Below is a small trained network, with its code and all its weights. Each question gives an input and a target symbol and asks what happens when units are switched off, that is, made to give their printed mean instead of their output.

import numpy as np


def w(rows, s, z=0):
    codes = np.array(rows[::2]) - 128.0
    scale = np.full(codes.shape[1], s)
    scale[-1] = z or s
    return codes * scale


def f(y):
    return np.maximum(y, 0)


def softmax(a):
    e = np.exp(a - a.max(-1, keepdims=True))
    return e / e.sum(-1, keepdims=True)


def log_softmax(a):
    a = a - a.max(-1, keepdims=True)
    return a - np.log(np.exp(a).sum(-1, keepdims=True))


def net(x, mask):
    ids = ['αβεηλμψω'.index(c) for c in x.split()]
    T = len(ids)
    res = E[ids] + P[:T]
    u = 0
    for l in range(2):
        r = res
        for j in range(3):
            rows = slice(2 * j, 2 * j + 2)
            q, k, v = (r @ M[l][rows].T for M in (Q, K, V))
            z = softmax(np.where(np.tri(T) > 0, q @ k.T / 2**0.5, -1e9)) @ v
            o = O[l][rows]
            res = res + np.where(mask[u + j], z, o[:, -1]) @ o[:, :-1]
        u += 3
        y = f(res @ A[l][:, :-1].T + A[l][:, -1])
        res = res + np.where(mask[u : u + 4], y, B[l][:, -1]) @ B[l][:, :-1]
        u += 4
    return log_softmax(res[-1] @ U[:, :-1].T + U[:, -1])


Q, K, V, O, A, B = {}, {}, {}, {}, {}, {}
E = w([
[187,241,196,170,48,64,175,169,164,126],'α',
[198,23,150,131,65,44,124,235,109,197],'β',
[253,106,117,92,79,95,166,119,33,104],'ε',
[145,118,153,12,80,155,161,159,169,160],'η',
[93,111,200,167,33,156,70,3,142,203],'λ',
[84,182,36,133,45,197,10,197,95,92],'μ',
[146,153,217,170,191,228,81,190,98,191],'ψ',
[186,207,27,164,154,168,95,128,131,251],'ω',
],0.0062)
P = w([
[165,96,163,166,47,253,221,97,180,130],'0',
[159,74,144,167,79,207,187,117,191,117],'1',
[149,91,139,159,89,176,167,118,182,128],'2',
[139,108,135,144,99,155,149,116,167,139],'3',
[136,126,132,132,109,134,126,122,154,144],'4',
[129,144,128,116,120,119,108,124,141,153],'5',
[124,165,121,102,134,105,89,123,134,156],'6',
[123,177,117,85,145,87,65,120,124,159],'7',
[129,185,111,63,157,63,30,109,137,155],'8',
],0.0054)
Q[0] = w([
[77,188,148,142,169,70,153,153,108,115],'L0H0',
[145,156,91,146,111,178,98,166,113,187],'L0H0',
[184,128,205,98,89,84,153,95,125,215],'L0H1',
[105,102,134,153,253,113,166,108,149,83],'L0H1',
[114,150,120,166,160,106,174,86,100,96],'L0H2',
[151,142,141,183,94,126,78,168,126,139],'L0H2',
],0.029)
K[0] = w([
[128,145,168,201,100,111,192,144,191,41],'L0H0',
[132,159,71,213,231,183,145,127,120,201],'L0H0',
[139,208,112,80,239,61,61,123,114,203],'L0H1',
[199,100,108,157,86,180,215,100,171,200],'L0H1',
[144,60,98,163,114,214,144,143,121,137],'L0H2',
[74,115,131,4,145,116,166,127,142,157],'L0H2',
],0.02)
V[0] = w([
[80,13,106,111,124,237,68,122,99,80],'L0H0',
[189,71,120,42,110,124,54,117,118,252],'L0H0',
[95,27,220,122,27,69,181,58,116,84],'L0H1',
[142,135,72,89,36,69,2,60,172,87],'L0H1',
[207,56,94,220,127,161,43,97,64,126],'L0H2',
[85,151,102,155,129,211,130,195,147,104],'L0H2',
],0.0081)
O[0] = w([
[177,193,108,83,105,115,127,216,150,196,121],'L0H0',
[56,170,119,184,194,122,166,148,183,90,254],'L0H0',
[173,180,127,60,116,126,80,94,3,231,12],'L0H1',
[82,101,161,199,86,195,253,161,60,164,124],'L0H1',
[186,43,93,163,131,172,108,52,174,21,151],'L0H2',
[83,148,142,138,137,83,144,133,180,91,155],'L0H2',
],0.0048,0.003)
A[0] = w([
[48,120,95,106,166,152,77,8,22,200,1],'L0N0',
[155,124,87,94,170,67,203,126,73,68,106],'L0N1',
[90,112,106,14,154,146,174,82,94,184,39],'L0N2',
[121,126,70,61,206,231,127,76,64,86,68],'L0N3',
],0.011,0.0035)
B[0] = w([
[255,77,104,94,63,170,62,173,120,146,246],'L0N0',
[176,119,78,115,189,180,152,144,100,83,180],'L0N1',
[108,128,143,149,120,124,144,106,175,79,178],'L0N2',
[78,79,151,139,122,118,86,69,140,108,136],'L0N3',
],0.0096,0.0012)
Q[1] = w([
[75,165,14,104,5,102,133,123,141,77],'L1H0',
[99,104,30,156,126,112,108,93,31,187],'L1H0',
[111,157,110,197,112,196,69,144,148,166],'L1H1',
[47,127,196,93,90,152,116,59,165,109],'L1H1',
[153,164,53,197,178,138,130,120,166,190],'L1H2',
[78,128,13,111,27,81,122,126,118,98],'L1H2',
],0.027)
K[1] = w([
[103,121,171,176,130,175,253,171,106,187],'L1H0',
[188,61,144,152,70,215,132,85,142,119],'L1H0',
[63,111,139,187,203,118,159,142,112,91],'L1H1',
[99,214,87,130,180,127,95,160,92,195],'L1H1',
[70,107,140,146,175,78,180,124,167,52],'L1H2',
[129,97,173,172,114,192,238,137,109,170],'L1H2',
],0.029)
V[1] = w([
[180,131,132,171,86,12,123,76,124,130],'L1H0',
[178,242,185,240,91,115,108,145,96,82],'L1H0',
[143,99,255,132,228,187,86,149,112,123],'L1H1',
[63,126,166,119,72,173,72,208,69,28],'L1H1',
[161,59,204,100,106,100,161,213,112,51],'L1H2',
[19,33,188,142,81,102,51,95,160,200],'L1H2',
],0.019)
O[1] = w([
[117,137,88,139,159,131,107,226,148,54,88],'L1H0',
[198,158,104,208,116,121,98,140,181,42,254],'L1H0',
[202,165,227,81,105,92,50,110,124,121,176],'L1H1',
[217,89,154,154,192,190,161,134,130,193,122],'L1H1',
[158,170,123,142,148,61,168,169,122,152,112],'L1H2',
[163,65,77,96,1,141,152,137,184,141,147],'L1H2',
],0.0098,0.0064)
A[1] = w([
[92,111,175,41,146,155,168,123,122,156,3],'L1N0',
[97,115,180,116,118,241,72,230,62,118,40],'L1N1',
[141,11,156,136,129,2,151,198,103,123,178],'L1N2',
[209,64,81,58,124,101,198,86,69,41,177],'L1N3',
],0.015,0.0034)
B[1] = w([
[104,217,144,134,102,142,167,187,135,162,187],'L1N0',
[54,110,14,130,79,121,179,104,125,88,196],'L1N1',
[106,2,166,113,181,29,153,91,142,161,230],'L1N2',
[120,205,90,79,164,152,122,111,16,97,253],'L1N3',
],0.0097,0.0052)
U = w([
[179,181,96,146,135,94,158,235,210,82,2],'α',
[136,44,129,81,160,57,158,155,128,143,181],'β',
[130,180,119,96,209,110,162,107,21,92,112],'ε',
[107,211,118,115,84,84,180,189,135,219,138],'η',
[187,94,35,55,53,134,117,174,101,144,93],'λ',
[171,78,138,176,172,218,147,116,136,181,178],'μ',
[183,134,198,131,109,137,41,82,124,174,209],'ψ',
[3,121,134,181,94,145,120,3,163,91,124],'ω',
],0.005,0.0028)

Each question gives the input, a string of symbols that net reads in full, and the target symbol t.
The units are the heads (2 rows each of Q, K, V and O) and the neurons (one row each of A and B). Each row of codes is followed by its name. A weight is (code - 128) times the scale printed after its matrix; where a second scale follows, it is the last column's (O, A, B and U).
mask holds one flag per unit, layer by layer, with each layer's heads first. A switched-off unit (its flag False) gives its mean, the last column of its rows in O or B, instead of its output. The means were averaged over made-up inputs and are rounded, as every weight is.
A unit's drop is (log p(t) with every unit on - log p(t) with that unit switched off) / (log p(t) with every unit on - log p(t) with every unit switched off).
The circuit of an input: a set's keep is (log p(t) with only the set's units on - log p(t) with every unit switched off) / (log p(t) with every unit on - log p(t) with every unit switched off). Starting from the 12 units with the biggest drops (on a tie, the unit counted first), units are removed one at a time, each time the one whose removal leaves the highest keep (on an exact tie, the one counted first), for as long as the keep stays at least 0.8.
units of the circuit, in order: the units of the circuit, biggest drop first
top k neurons: the k neurons with the biggest drops, biggest first
top k neurons in layer l: the k neurons of layer l with the biggest drops, biggest first
drop of u: that unit's drop, to one decimal
input ω α ω η ω η ε α, target ω: units of the circuit, in order	L0H0; L1H1
input ε ω μ η ω μ μ λ, target μ: units of the circuit, in order	L1H1; L0H2; L0H1
input η ω α η, target ω: units of the circuit, in order	L1H1
input μ ε ψ β η ω ψ ω, target ψ: units of the circuit, in order	L0H0; L1H1
input β ε α ω, target ω: units of the circuit, in order	L0H1; L1H2; L1H1
input ω β ψ α η ψ ε ψ, target ε: units of the circuit, in order	L1H2; L0N1
input λ ω λ μ α α μ, target α: units of the circuit, in order	L0H1; L1H0
input ω ψ β λ η ω ψ ε ψ, target ε: units of the circuit, in order	L1H2; L0N1; L0H1
input ω β λ λ η λ α ε ω, target β: units of the circuit, in order	L1H2; L1N2; L0H1
input β η λ ω μ, target μ: units of the circuit, in order	L0H1; L1H1
input β ω α ω, target α: units of the circuit, in order	L0H1; L1H2; L1H0
input ε λ μ β λ μ, target β: units of the circuit, in order	L0H1; L1H2; L1N2; L1H0
input β μ ψ β μ β β η, target η: units of the circuit, in order	L1H0; L1N0; L0H2
input μ ω ε ω ψ μ λ λ, target μ: units of the circuit, in order	L0H1; L1H1; L0H2
input β ψ μ ψ μ ε μ, target ε: units of the circuit, in order	L1H2; L0H1; L0N1
input η η η α η, target α: top neuron	L0N2
input ψ η μ ε η λ λ ε μ, target ε: top 2 neurons in layer 0	L0N1; L0N0
input β ε η α ε μ ω μ, target ω: top 2 neurons	L1N1; L0N0
input λ ψ λ ψ μ β, target β: top 2 neurons	L1N2; L0N0
input λ η μ β μ, target β: top neuron	L1N2
input ψ β λ α λ ε, target ε: top 2 neurons	L1N3; L0N1
input β μ μ ψ η ψ η, target ψ: top 2 neurons in layer 0	L0N0; L0N1
input α λ ε λ ω ψ η α, target λ: top 2 neurons in layer 1	L1N3; L1N0
input α α μ β α λ ε α, target λ: top 2 neurons	L0N0; L1N3
input α ε α α ψ η λ α ψ, target η: top 2 neurons	L1N0; L1N1
input λ ω ψ η η ε β ψ, target η: top 2 neurons in layer 1	L1N0; L1N1
input ε η ω ε, target ε: top 2 neurons	L0N1; L1N3
input μ ψ ω ε α, target α: drop of L1H0	1.0
input ω ψ ω, target ψ: drop of L1H1	0.8
input β ω ψ ω ψ ω λ λ ψ, target ω: drop of L1H2	1.1
